Small tables with named rows and columns. After each table, cells are looked up by row and column.

zazur
         tapuv   ruma    seg
lemi      0.99  -2.33   0.99
zutine   -1.62   1.86  -1.62
faki      8.07   0.64   8.07
vufas     8.71  -2.29   8.71
ruzep     0.02   1.37   0.02
nured     1.38   1.83   1.38
zim       2.77  -1.96   2.77
gomug    -0.69   2.49  -0.69
vom       5.03  -8.28   5.03
malo      0.08  -1.08   0.08
tiralim  -2.28   0.16  -2.28
beg       0.69   0.64   0.69

tapuv of faki is 8.07
seg of tiralim is -2.28
ruma of lemi is -2.33
seg of vufas is 8.71
tapuv of vom is 5.03
tapuv of malo is 0.08
seg of zutine is -1.62
tapuv of lemi is 0.99
seg of gomug is -0.69
ruma of vom is -8.28
ruma of tiralim is 0.16
Which row has the largest seg? vufas

pigafi
         kun  dukip  fol  vug  toguror  vose  samaf  tis
tekonun  124     19   90   82      118    51     95   58
nolofu    92    188  111  109       92    90     67  149
tuf      125     15   95  102      128   134    104   66
rona      96    168  156  110      109    50     36  133
nug       94    195  150  125       63    92     88   76
peti     113    114  171  130      126   147     33  103
gedale   125     13  102  109      151   147     98  104
gepek     93    195  171  130       69    68    104   67
noz      109     69   88   84      151    70     66  149
zov      121     32  145   98      150    52     99   79

What is the vug of rona in pigafi? 110
What is the vug of zov in pigafi? 98
What is the kun of nug in pigafi? 94
What is the kun of tekonun in pigafi? 124
What is the fol of rona in pigafi? 156
What is the samaf of tuf in pigafi? 104

tezatib
         redig  nir  bul  kopelu  kerab  der  sil  sez  ruv  fibem
notul      100  193   82      78    210  191  201   67  135    157
nem        126  162  102      67    193  170  166   60  140    156
neresan    144   68  160     173     43   67   61  180  119     96
zot        152   56  137      98     45   64   46   96  126    105
vud         99  197   83      83    213  194  206   73  134    158
dudozim    123  177   99      67    205  182  183   60  140    159
rin        118  177   95      66    203  181  183   58  139    158
gotorer    110  176   84      59    196  178  181   47  136    155

What is the sil of rin in tezatib? 183
What is the kopelu of vud in tezatib? 83
What is the kopelu of nem in tezatib? 67
What is the sez of neresan in tezatib? 180
What is the redig of notul in tezatib? 100
What is the sez of zot in tezatib? 96
What is the nir of vud in tezatib? 197
What is the kerab of rin in tezatib? 203

mipup
columns: rir, ruza, feki, libudos, reku, tosof
kize: [112, 114, 63, 130, 84, 167]
sisifo: [150, 130, 117, 79, 112, 148]
zot: [115, 81, 72, 82, 141, 148]
toda: [179, 142, 111, 78, 82, 77]
zol: [54, 101, 171, 130, 133, 136]
sek: [113, 203, 169, 119, 46, 158]
dasil: [110, 95, 157, 132, 130, 187]
ton: [198, 129, 139, 102, 102, 157]
gan: [66, 140, 116, 138, 22, 96]
mufadev: [142, 151, 117, 145, 83, 139]
vosirif: [61, 210, 104, 147, 109, 72]
solatum: [63, 217, 107, 125, 119, 103]
vota: [136, 91, 78, 66, 166, 166]
dopab: [133, 105, 112, 77, 121, 116]

libudos of ton: 102
tosof of sek: 158
tosof of zot: 148
reku of solatum: 119
rir of vosirif: 61
feki of gan: 116
feki of toda: 111
libudos of solatum: 125
libudos of dasil: 132
feki of mufadev: 117
ruza of sisifo: 130
feki of solatum: 107
ruza of mufadev: 151
Which row has the largest ruza? solatum

zigu:
columns: nud, kiroli
ritipep: [-7.43, -9.01]
pemazu: [-0.27, -3.46]
vafel: [3.85, 6.10]
rol: [5.98, 6.57]

rol, nud -> 5.98
vafel, kiroli -> 6.10
pemazu, kiroli -> -3.46
vafel, nud -> 3.85
ritipep, nud -> -7.43
ritipep, kiroli -> -9.01
rol, kiroli -> 6.57
pemazu, nud -> -0.27

datu
|  | kul | dab | zin |
|---|---|---|---|
| pobil | 10.7 | 43.0 | 61.8 |
| tifita | 23.6 | 13.5 | 61.9 |
| zuva | 76.7 | 65.1 | 16.5 |
| vus | 80.2 | 66.8 | 12.4 |
| ravulo | 28.3 | 9.9 | 67.9 |
| vef | 33.7 | 4.5 | 60.0 |
| dig | 75.8 | 61.7 | 15.1 |
| vizug | 27.8 | 14.3 | 57.4 |
| dufube | 10.1 | 50.4 | 66.2 |

dab of vef = 4.5
zin of dufube = 66.2
dab of vizug = 14.3
dab of pobil = 43.0
dab of zuva = 65.1
kul of vef = 33.7
kul of vus = 80.2
kul of zuva = 76.7
kul of vizug = 27.8
zin of vus = 12.4
dab of vus = 66.8
zin of ravulo = 67.9
zin of pobil = 61.8
zin of zuva = 16.5
zin of vef = 60.0
kul of ravulo = 28.3
zin of tifita = 61.9
zin of dig = 15.1

nog.csv
,belada,lurife,girol,gefi,ruf,pemade,zol,rup,larisi,zed
sopir,61236,68804,10899,15021,61650,15726,35454,70276,16182,76543
nipil,53941,60544,3375,5760,58874,3601,44845,64160,6330,72230
karag,68832,57609,16566,10266,71528,14898,29328,73250,10794,71480

zed of karag is 71480
zol of nipil is 44845
zol of karag is 29328
rup of karag is 73250
pemade of nipil is 3601
belada of sopir is 61236
zol of sopir is 35454
girol of nipil is 3375
zed of nipil is 72230
gefi of nipil is 5760
pemade of sopir is 15726
larisi of karag is 10794
rup of nipil is 64160
girol of sopir is 10899
Row with the largest ruf: karag

Table folarek
,vug,vez,banat,garab
vepa,-4.417,6.703,-1.571,-6.766
sulalo,3.276,3.137,-5.706,-5.611
dok,-4.143,7.017,-1.650,-6.486
sitatos,-0.351,6.252,-4.805,-6.270
kug,-6.557,-1.289,6.447,-4.580
sozubok,5.002,1.211,-6.381,-5.310
moba,-4.857,6.158,-0.265,-6.221
paguvop,-0.299,-6.338,-4.905,6.012
suda,7.198,-2.686,-6.566,-3.915

suda, vug: 7.198
suda, garab: -3.915
paguvop, vug: -0.299
sitatos, garab: -6.270
sulalo, garab: -5.611
kug, banat: 6.447
kug, vez: -1.289
sozubok, garab: -5.310
suda, vez: -2.686
dok, banat: -1.650
moba, vez: 6.158
paguvop, vez: -6.338
sitatos, banat: -4.805
sozubok, vez: 1.211
sozubok, banat: -6.381
Which row has the largest vez? dok

Table mep
,mekulu,ruzo,tos,kov,vedegas,zepasuv,zipuzab,zisa,zito
ref,0.85,0.58,0.36,0.60,0.63,0.62,0.54,0.43,0.34
lofu,0.60,0.57,0.38,0.58,0.58,0.75,0.40,0.35,0.44
gulon,0.35,0.53,0.34,0.30,0.34,0.72,0.59,0.39,0.29
sebo,0.28,0.60,0.33,0.30,0.55,0.28,0.43,0.45,0.27
retuz,0.51,0.47,0.68,0.41,0.58,0.34,0.50,0.61,0.59
fiduk,0.32,0.18,0.30,0.46,0.46,0.33,0.46,0.43,0.48
sig,0.34,0.26,0.31,0.12,0.39,0.37,0.52,0.48,0.46
nidoze,0.40,0.46,0.48,0.57,0.28,0.30,0.71,0.61,0.25

zepasuv of retuz is 0.34
zito of lofu is 0.44
tos of sebo is 0.33
zepasuv of ref is 0.62
vedegas of sig is 0.39
tos of ref is 0.36

ziboz
          balono      kuz    budet   defura    tosuf   zunafu  bizevum  pogega
rete      65.475   -8.140  -76.666  -18.869  -73.386   -9.305   -8.369  -6.488
lur       65.967   -7.434  -76.489  -16.713  -73.282   -9.654   -8.279  -6.330
vagusu    13.081  -10.891  -35.700  -38.721  -32.922  -14.073  -11.217  -4.892
raz      -41.849   -4.108   28.658   10.189   28.851   -8.031   -5.700  -6.446
sasal      2.147   -2.169  -10.677    8.839   -8.988   -8.804   -5.232  -6.665
zubuve    17.605   -3.985  -24.468   11.835  -23.219   -6.271   -5.308  -7.054
zab      -76.772   -7.484   56.239   -0.016   55.984   -9.309   -7.533  -5.792
nimu     -81.800   -9.637   59.266   -4.014   58.437   -8.175   -8.053  -5.923
sal       65.640   -7.617  -73.579   -6.460  -70.553   -6.911   -7.251  -7.061
tapeten  -69.209   -7.195   50.765    5.759   50.798   -8.524   -7.167  -5.987
zusev     32.964  -12.684  -52.833  -33.526  -49.963  -10.856  -10.877  -5.665
munadak  -70.604   -8.134   51.802    6.208   51.575   -7.769   -7.341  -6.053
taze      65.516   -8.806  -76.915  -18.905  -74.329   -8.622   -8.572  -6.425
zer       54.956   -5.844  -61.378    1.631  -58.460   -6.738   -6.317  -7.187

What is the zunafu of tapeten in ziboz? -8.524
What is the kuz of raz in ziboz? -4.108
What is the zunafu of zab in ziboz? -9.309
What is the budet of raz in ziboz? 28.658
What is the defura of sasal in ziboz? 8.839
What is the defura of tapeten in ziboz? 5.759

Table difi
         ritubu  vonato  fika   kod  naluz   zur  depiv  mitu  fosan  dabekek
zinim      4.33    5.77  4.27  8.33   4.50  7.25   8.16  8.46   5.98     6.31
fotodor    5.65    6.15  2.76  6.45   4.14  8.27   6.34  3.25   5.61     5.33
pobedu     6.42    4.54  6.78  2.29   6.78  3.03   2.36  2.87   4.56     4.45
kigoga     7.11    3.87  6.98  2.57   7.62  2.56   2.84  3.74   3.96     3.88
sed        5.25    4.86  4.51  7.52   5.45  6.25   7.49  7.91   5.02     5.26

ritubu of zinim: 4.33
naluz of pobedu: 6.78
naluz of fotodor: 4.14
fika of sed: 4.51
vonato of sed: 4.86
depiv of pobedu: 2.36
kod of zinim: 8.33
depiv of sed: 7.49
dabekek of zinim: 6.31
zur of pobedu: 3.03
depiv of zinim: 8.16
vonato of kigoga: 3.87
zur of sed: 6.25
ritubu of fotodor: 5.65
dabekek of sed: 5.26
vonato of fotodor: 6.15
dabekek of pobedu: 4.45
fosan of fotodor: 5.61
ritubu of sed: 5.25
fika of pobedu: 6.78
Which row has the largest fika? kigoga

